Here is a tiny trained network, its code and every weight. The questions are about switching its units off for an input and a class, where a switched-off unit gives its printed mean instead of its output.

import numpy as np


def w(rows, s, z=0):
    codes = np.array(rows[::2]) - 128.0
    scale = np.full(codes.shape[1], s)
    scale[-1] = z or s
    return codes * scale


def f(y):
    return np.maximum(y, 0)


def log_softmax(a):
    a = a - a.max(-1, keepdims=True)
    return a - np.log(np.exp(a).sum(-1, keepdims=True))


def net(x, mask):
    res = np.array(x, float).reshape(1, 4) / 4 @ E
    y = f(res @ A[0][:, :-1].T + A[0][:, -1])
    res = res + np.where(mask, y, B[0][:, -1]) @ B[0][:, :-1]
    return log_softmax(res[-1] @ U[:, :-1].T + U[:, -1])


A, B = {}, {}
E = w([
[145,191,36,159,128,148,99,122,31,144,180,143],'x0',
[184,139,176,134,146,212,71,82,99,128,93,120],'x1',
[116,120,96,138,60,214,186,246,115,198,116,148],'x2',
[100,111,127,26,188,133,168,120,124,150,139,189],'x3',
],0.012)
A[0] = w([
[125,107,151,162,98,217,140,132,216,108,89,88,187],'N1',
[109,163,123,159,97,107,135,191,112,133,94,90,158],'N2',
[143,118,95,103,160,153,137,145,119,132,134,86,63],'N3',
[190,183,130,116,174,179,105,99,11,132,117,126,141],'N4',
[125,155,94,192,76,158,153,155,100,134,127,166,250],'N5',
[178,137,200,146,68,136,97,156,143,126,101,93,180],'N6',
[96,97,122,54,138,88,191,150,138,167,150,139,160],'N7',
[152,218,47,155,110,125,184,148,66,151,247,102,153],'N8',
[152,131,149,134,145,191,57,77,118,137,110,152,164],'N9',
[162,112,209,151,163,36,170,103,206,58,126,128,216],'N10',
[70,110,110,96,154,101,168,149,131,119,142,171,160],'N11',
],0.011,0.0025)
B[0] = w([
[198,42,105,170,186,162,203,118,145,98,49,43,191],'N1',
[139,64,90,117,118,2,94,166,119,180,97,37,175],'N2',
[182,105,140,105,114,122,81,127,122,142,162,124,139],'N3',
[202,224,183,106,147,159,138,102,11,47,193,194,201],'N4',
[172,103,40,141,120,64,131,186,15,191,141,118,197],'N5',
[249,60,112,214,104,171,123,149,79,96,24,12,181],'N6',
[151,66,129,61,209,133,159,171,194,178,164,159,209],'N7',
[87,143,20,42,45,127,10,90,112,165,227,213,229],'N8',
[195,194,181,140,169,166,189,78,92,76,142,67,184],'N9',
[124,218,223,140,71,95,55,55,221,208,89,146,250],'N10',
[123,90,163,18,142,23,182,212,198,146,196,155,193],'N11',
],0.0082,0.018)
U = w([
[78,99,145,76,207,82,178,206,188,168,201,153,124],'0',
[139,75,73,189,97,109,153,184,99,142,93,63,32],'1',
[62,126,1,119,56,113,82,163,89,143,216,156,170],'2',
[81,189,166,150,67,80,75,79,204,153,113,106,67],'3',
[112,80,158,165,134,220,143,121,195,97,71,85,58],'4',
[158,210,142,122,141,182,127,136,31,102,202,145,252],'5',
],0.0092,0.002)

Each question gives the input, the list of numbers given to net, and the class t.
The units are the neurons (one row each of A and B). Each row of codes is followed by its name. A weight is (code - 128) times the scale printed after its matrix; where a second scale follows, it is the last column's (A, B and U).
mask holds one flag per neuron, in row order. A switched-off neuron (its flag False) gives its mean, the last column of its row in B, instead of its output. The means were averaged over made-up inputs and are rounded, as every weight is.
A unit's drop is (log p(t) with every unit on - log p(t) with that unit switched off) / (log p(t) with every unit on - log p(t) with every unit switched off).
The circuit of an input: a set's keep is (log p(t) with only the set's units on - log p(t) with every unit switched off) / (log p(t) with every unit on - log p(t) with every unit switched off). Starting from all 11 units, units are removed one at a time, each time the one whose removal leaves the highest keep (on an exact tie, the one counted first), for as long as the keep stays at least 0.8.
units of the circuit, in order: the units of the circuit, biggest drop first
most important unit: the unit with the biggest drop
top k neurons: the k neurons with the biggest drops, biggest first
drop of u: that unit's drop, to one decimal
input [-1,1,-1,-4], class 4: units of the circuit, in order : (N5 N8)
input [5,4,5,-8], class 2: top 3 neurons : (N8 N5 N2)
input [2,6,6,-5], class 1: units of the circuit, in order : (N6)
input [-8,2,-3,-3], class 4: top 2 neurons : (N1 N6)
input [0,2,3,1], class 1: top 2 neurons : (N8 N4)
input [2,-2,-5,2], class 3: units of the circuit, in order : (N7 N5)
input [-3,1,0,-5], class 4: top 2 neurons : (N5 N8)
input [-2,7,-5,-1], class 5: top 2 neurons : (N4 N9)
input [-2,5,-5,7], class 5: top 3 neurons : (N4 N9 N2)
input [-7,2,-4,7], class 3: top 2 neurons : (N10 N5)
input [3,-2,-8,5], class 3: top 2 neurons : (N10 N5)
input [-7,1,-5,3], class 3: drop of N10 : 1.5
input [-4,4,-1,-3], class 4: drop of N11 : 0.0
input [-3,-8,2,-5], class 1: most important unit : N2
input [-1,1,-5,5], class 3: drop of N10 : 0.9
